Below are the code and all the weights of a small trained network. Each question names an input and a target symbol and asks about switching units off, where a switched-off unit gives its printed mean instead of its output.

import numpy as np


def w(rows, s, z=0):
    codes = np.array(rows[::2]) - 128.0
    scale = np.full(codes.shape[1], s)
    scale[-1] = z or s
    return codes * scale


def norm(h):
    return h / np.sqrt((h * h).mean(-1, keepdims=True) + 1e-5)


def f(y):
    return np.maximum(y, 0)


def softmax(a):
    e = np.exp(a - a.max(-1, keepdims=True))
    return e / e.sum(-1, keepdims=True)


def log_softmax(a):
    a = a - a.max(-1, keepdims=True)
    return a - np.log(np.exp(a).sum(-1, keepdims=True))


def net(x, mask):
    ids = ['αεζμπτφ'.index(c) for c in x.split()]
    T = len(ids)
    res = E[ids] + P[:T]
    u = 0
    for l in range(2):
        q, k, v = (norm(res) @ M[l].T for M in (Q, K, V))
        z = softmax(np.where(np.tri(T) > 0, q @ k.T / 3**0.5, -1e9)) @ v
        res = res + np.where(mask[u], z, O[l][:, -1]) @ O[l][:, :-1]
        u += 1
        y = f(norm(res) @ A[l][:, :-1].T + A[l][:, -1])
        res = res + np.where(mask[u : u + 8], y, B[l][:, -1]) @ B[l][:, :-1]
        u += 8
    return log_softmax(norm(res)[-1] @ U[:, :-1].T + U[:, -1])


Q, K, V, O, A, B = {}, {}, {}, {}, {}, {}
E = w([
[185,104,77,221],'α',
[183,28,18,32],'ε',
[128,74,87,152],'ζ',
[77,76,107,200],'μ',
[19,90,60,133],'π',
[84,48,185,94],'τ',
[237,150,223,8],'φ',
],0.013)
P = w([
[78,233,90,109],'0',
[103,2,160,120],'1',
[102,26,175,89],'2',
[96,39,173,118],'3',
[100,51,160,109],'4',
[98,56,154,112],'5',
[109,73,143,98],'6',
[112,84,141,102],'7',
[118,86,137,96],'8',
[134,105,121,83],'9',
[137,115,98,77],'10',
[119,86,121,84],'11',
[141,94,106,93],'12',
],0.0051)
Q[0] = w([
[178,198,22,255],'0.h0',
[200,240,229,214],'0.h0',
[71,226,188,160],'0.h0',
],0.0057)
K[0] = w([
[110,168,185,149],'0.h0',
[110,15,193,185],'0.h0',
[7,2,183,221],'0.h0',
],0.0056)
V[0] = w([
[199,240,77,74],'0.h0',
[53,76,75,230],'0.h0',
[193,147,68,3],'0.h0',
],0.0042)
O[0] = w([
[62,254,175,197,3],'0.h0',
[52,182,44,216,86],'0.h0',
[64,116,105,112,197],'0.h0',
],0.0067,0.0019)
A[0] = w([
[15,221,201,77,7],'0.n0',
[152,87,136,167,143],'0.n1',
[162,128,233,125,236],'0.n2',
[205,35,21,87,200],'0.n3',
[209,189,149,254,116],'0.n4',
[83,178,129,204,111],'0.n5',
[112,89,49,76,20],'0.n6',
[56,44,165,141,192],'0.n7',
],0.0084,0.0011)
B[0] = w([
[223,254,82,98,137],'0.n0',
[117,206,160,78,165],'0.n1',
[181,91,67,30,194],'0.n2',
[26,88,189,135,252],'0.n3',
[216,76,164,58,151],'0.n4',
[164,178,60,111,133],'0.n5',
[45,84,163,95,180],'0.n6',
[59,252,151,64,254],'0.n7',
],0.0087,0.0076)
Q[1] = w([
[170,224,59,165],'1.h0',
[84,138,244,61],'1.h0',
[148,183,38,249],'1.h0',
],0.014)
K[1] = w([
[132,43,250,192],'1.h0',
[157,245,73,95],'1.h0',
[85,5,208,139],'1.h0',
],0.012)
V[1] = w([
[194,167,52,168],'1.h0',
[84,96,33,104],'1.h0',
[141,2,209,179],'1.h0',
],0.0087)
O[1] = w([
[150,197,71,74,80],'1.h0',
[137,117,64,202,167],'1.h0',
[53,40,46,1,2],'1.h0',
],0.0087,0.0052)
A[1] = w([
[105,81,126,162,174],'1.n0',
[78,36,118,109,156],'1.n1',
[93,7,123,55,11],'1.n2',
[130,63,32,194,153],'1.n3',
[193,131,182,123,239],'1.n4',
[30,161,90,122,20],'1.n5',
[170,44,128,104,159],'1.n6',
[240,193,249,181,2],'1.n7',
],0.011,0.004)
B[1] = w([
[109,168,167,139,184],'1.n0',
[192,106,95,133,250],'1.n1',
[174,122,163,159,240],'1.n2',
[9,83,173,170,141],'1.n3',
[123,89,49,189,253],'1.n4',
[125,121,68,54,192],'1.n5',
[148,190,134,119,199],'1.n6',
[160,168,166,116,226],'1.n7',
],0.012,0.0058)
U = w([
[169,179,145,247,51],'α',
[157,14,126,111,61],'ε',
[98,147,193,148,142],'ζ',
[105,131,2,172,214],'μ',
[193,197,228,59,178],'π',
[227,176,22,74,169],'τ',
[124,184,113,187,2],'φ',
],0.0091,0.0035)

Each question gives the input, a string of symbols that net reads in full, and the target symbol t.
The units are the heads (3 rows each of Q, K, V and O) and the neurons (one row each of A and B). Each row of codes is followed by its name. A weight is (code - 128) times the scale printed after its matrix; where a second scale follows, it is the last column's (O, A, B and U).
mask holds one flag per unit, layer by layer, with each layer's heads first. A switched-off unit (its flag False) gives its mean, the last column of its rows in O or B, instead of its output. The means were averaged over made-up inputs and are rounded, as every weight is.
A unit's drop is (log p(t) with every unit on - log p(t) with that unit switched off) / (log p(t) with every unit on - log p(t) with every unit switched off).
The circuit of an input: a set's keep is (log p(t) with only the set's units on - log p(t) with every unit switched off) / (log p(t) with every unit on - log p(t) with every unit switched off). Starting from the 12 units with the biggest drops (on a tie, the unit counted first), units are removed one at a time, each time the one whose removal leaves the highest keep (on an exact tie, the one counted first), for as long as the keep stays at least 0.8.
circuit, biggest first: the units of the circuit, biggest drop first
k most important neurons: the k neurons with the biggest drops, biggest first
top k neurons in layer l: the k neurons of layer l with the biggest drops, biggest first
drop of u: that unit's drop, to one decimal
input α τ α α α α, target τ: 4 most important neurons -> (0.n4; 0.n1; 0.n7; 0.n3)
input φ ε α, target π: top 2 neurons in layer 0 -> (0.n1; 0.n4)
input τ τ φ φ τ τ ζ α α φ, target τ: circuit, biggest first -> (0.n7; 1.n4)
input φ τ α φ φ π τ μ τ τ φ τ ζ, target π: circuit, biggest first -> (0.h0)
input τ τ τ μ φ τ τ τ π μ φ π π, target ε: top 2 neurons in layer 0 -> (0.n6; 0.n1)
input τ τ ε τ τ φ τ μ τ τ τ α α, target ε: circuit, biggest first -> (0.h0; 1.h0; 0.n3)
input φ π τ α α, target π: circuit, biggest first -> (0.n4; 0.n1)
input τ τ τ ζ φ τ τ τ φ τ τ π, target ε: circuit, biggest first -> (1.h0; 1.n1)
input φ τ τ φ π π φ α τ φ ε, target π: top 4 neurons in layer 1 -> (1.n4; 1.n6; 1.n2; 1.n0)
input α τ π φ α φ τ α φ φ τ, target τ: circuit, biggest first -> (0.h0; 1.h0; 0.n7; 0.n3)
input ζ τ μ τ ε φ τ φ α φ ε, target ε: top 2 neurons in layer 0 -> (0.n7; 0.n6)
input α φ α π ζ π α τ φ, target τ: 2 most important neurons -> (0.n7; 1.n4)
input τ τ φ τ τ φ τ τ τ τ ζ τ ε, target ε: top 2 neurons in layer 1 -> (1.n1; 1.n7)
input τ τ α τ π α τ τ ε ζ, target ζ: top neuron in layer 0 -> (0.n3)
input φ α α π, target π: drop of 0.n0 -> 0.2
input φ τ τ α π, target π: drop of 0.h0 -> 0.3
input φ α α τ φ τ π ζ, target π: drop of 0.n3 -> 0.0
